Below are the code and all the weights of a small trained network. Each question names an input and a class and asks about switching units off, where a switched-off unit gives its printed mean instead of its output.

import numpy as np


def w(rows, s, z=0):
    codes = np.array(rows[::2]) - 128.0
    scale = np.full(codes.shape[1], s)
    scale[-1] = z or s
    return codes * scale


def norm(h):
    return h / np.sqrt((h * h).mean(-1, keepdims=True) + 1e-5)


def f(y):
    return y / 2 * (1 + np.tanh(0.7978845608 * (y + 0.044715 * y**3)))


def log_softmax(a):
    a = a - a.max(-1, keepdims=True)
    return a - np.log(np.exp(a).sum(-1, keepdims=True))


def net(x, mask):
    res = np.array(x, float).reshape(1, 6) / 4 @ E
    u = 0
    for l in range(2):
        y = f(norm(res) @ A[l][:, :-1].T + A[l][:, -1])
        res = res + np.where(mask[u : u + 7], y, B[l][:, -1]) @ B[l][:, :-1]
        u += 7
    return log_softmax(norm(res)[-1] @ U[:, :-1].T + U[:, -1])


A, B = {}, {}
E = w([
[175,89,107,93,65,164,190],'x0',
[178,73,187,141,191,144,105],'x1',
[88,48,185,210,92,155,124],'x2',
[153,239,209,132,130,133,74],'x3',
[162,103,114,130,196,254,58],'x4',
[172,83,111,187,204,181,229],'x5',
],0.0092)
A[0] = w([
[82,145,158,140,57,84,142,5],'0.n1',
[102,139,83,129,133,70,123,210],'0.n2',
[159,184,144,118,120,72,139,184],'0.n3',
[114,112,115,146,142,176,72,54],'0.n4',
[138,114,197,158,207,151,64,142],'0.n5',
[80,141,87,143,199,111,120,61],'0.n6',
[129,254,104,109,102,121,146,123],'0.n7',
],0.018,0.003)
B[0] = w([
[104,141,69,242,22,86,105,202],'0.n1',
[123,99,225,101,91,111,128,199],'0.n2',
[167,97,92,97,78,146,85,212],'0.n3',
[50,78,103,146,99,54,80,172],'0.n4',
[249,231,186,93,134,125,41,249],'0.n5',
[43,85,198,229,103,112,206,171],'0.n6',
[197,162,223,90,198,160,73,254],'0.n7',
],0.012,0.01)
A[1] = w([
[56,146,111,105,213,102,56,2],'1.n1',
[141,62,97,199,179,164,82,103],'1.n2',
[111,248,108,94,163,128,87,102],'1.n3',
[70,160,79,136,123,93,162,45],'1.n4',
[181,158,126,136,103,100,230,53],'1.n5',
[143,153,99,167,199,95,178,39],'1.n6',
[128,111,130,72,91,18,167,63],'1.n7',
],0.016,0.0035)
B[1] = w([
[145,154,164,180,7,129,160,145],'1.n1',
[128,184,104,66,157,124,96,167],'1.n2',
[112,111,115,77,212,131,42,255],'1.n3',
[182,170,167,149,134,160,133,139],'1.n4',
[116,158,196,146,209,149,186,177],'1.n5',
[151,106,184,191,123,116,138,138],'1.n6',
[141,135,95,75,109,148,50,191],'1.n7',
],0.017,0.0075)
U = w([
[151,123,186,191,167,135,228,43],'0',
[124,86,56,81,155,169,184,4],'1',
[193,166,165,75,154,125,34,251],'2',
[95,121,124,174,10,59,98,95],'3',
],0.013,0.0034)

Each question gives the input, the list of numbers given to net, and the class t.
The units are the neurons (one row each of A and B). Each row of codes is followed by its name. A weight is (code - 128) times the scale printed after its matrix; where a second scale follows, it is the last column's (A, B and U).
mask holds one flag per neuron, layer by layer. A switched-off neuron (its flag False) gives its mean, the last column of its row in B, instead of its output. The means were averaged over made-up inputs and are rounded, as every weight is.
A unit's drop is (log p(t) with every unit on - log p(t) with that unit switched off) / (log p(t) with every unit on - log p(t) with every unit switched off).
The circuit of an input: a set's keep is (log p(t) with only the set's units on - log p(t) with every unit switched off) / (log p(t) with every unit on - log p(t) with every unit switched off). Starting from the 12 units with the biggest drops (on a tie, the unit counted first), units are removed one at a time, each time the one whose removal leaves the highest keep (on an exact tie, the one counted first), for as long as the keep stays at least 0.8.
circuit, biggest first: the units of the circuit, biggest drop first
unit that matters most: the unit with the biggest drop
top k neurons: the k neurons with the biggest drops, biggest first
k most important neurons of layer l: the k neurons of layer l with the biggest drops, biggest first
drop when u is switched off: that unit's drop, to one decimal
input [7,-2,-1,-8,2,7], class 0: circuit, biggest first => 1.n5, 1.n3
input [4,4,3,-3,-4,-8], class 3: unit that matters most => 0.n1
input [7,5,7,-4,1,-2], class 1: circuit, biggest first => 0.n5, 0.n7, 0.n1
input [-3,0,-3,-8,4,7], class 0: top 3 neurons => 0.n6, 1.n6, 0.n3
input [-2,-1,7,-4,5,-7], class 3: circuit, biggest first => 0.n4, 0.n7
input [-6,-5,-4,-5,-6,0], class 3: 3 most important neurons of layer 0 => 0.n1, 0.n6, 0.n5
input [-7,-6,4,8,-6,4], class 3: top 2 neurons => 0.n1, 0.n5
input [-8,-4,-8,-2,-3,6], class 0: top 3 neurons => 0.n6, 0.n5, 1.n3
input [7,3,-4,-8,3,3], class 1: 3 most important neurons of layer 0 => 0.n5, 0.n7, 0.n6
input [-8,-8,-3,0,4,-1], class 0: 2 most important neurons of layer 0 => 0.n6, 0.n5
input [6,-3,0,-8,1,-8], class 3: 3 most important neurons of layer 0 => 0.n7, 0.n5, 0.n1
input [-3,-2,7,-7,-2,2], class 3: drop when 1.n5 is switched off => 0.1
input [8,-3,3,-8,1,3], class 1: drop when 0.n6 is switched off => 0.2
input [-2,-5,2,-3,0,-8], class 3: drop when 0.n1 is switched off => 0.5
input [1,6,-2,-5,-7,6], class 0: unit that matters most => 1.n5
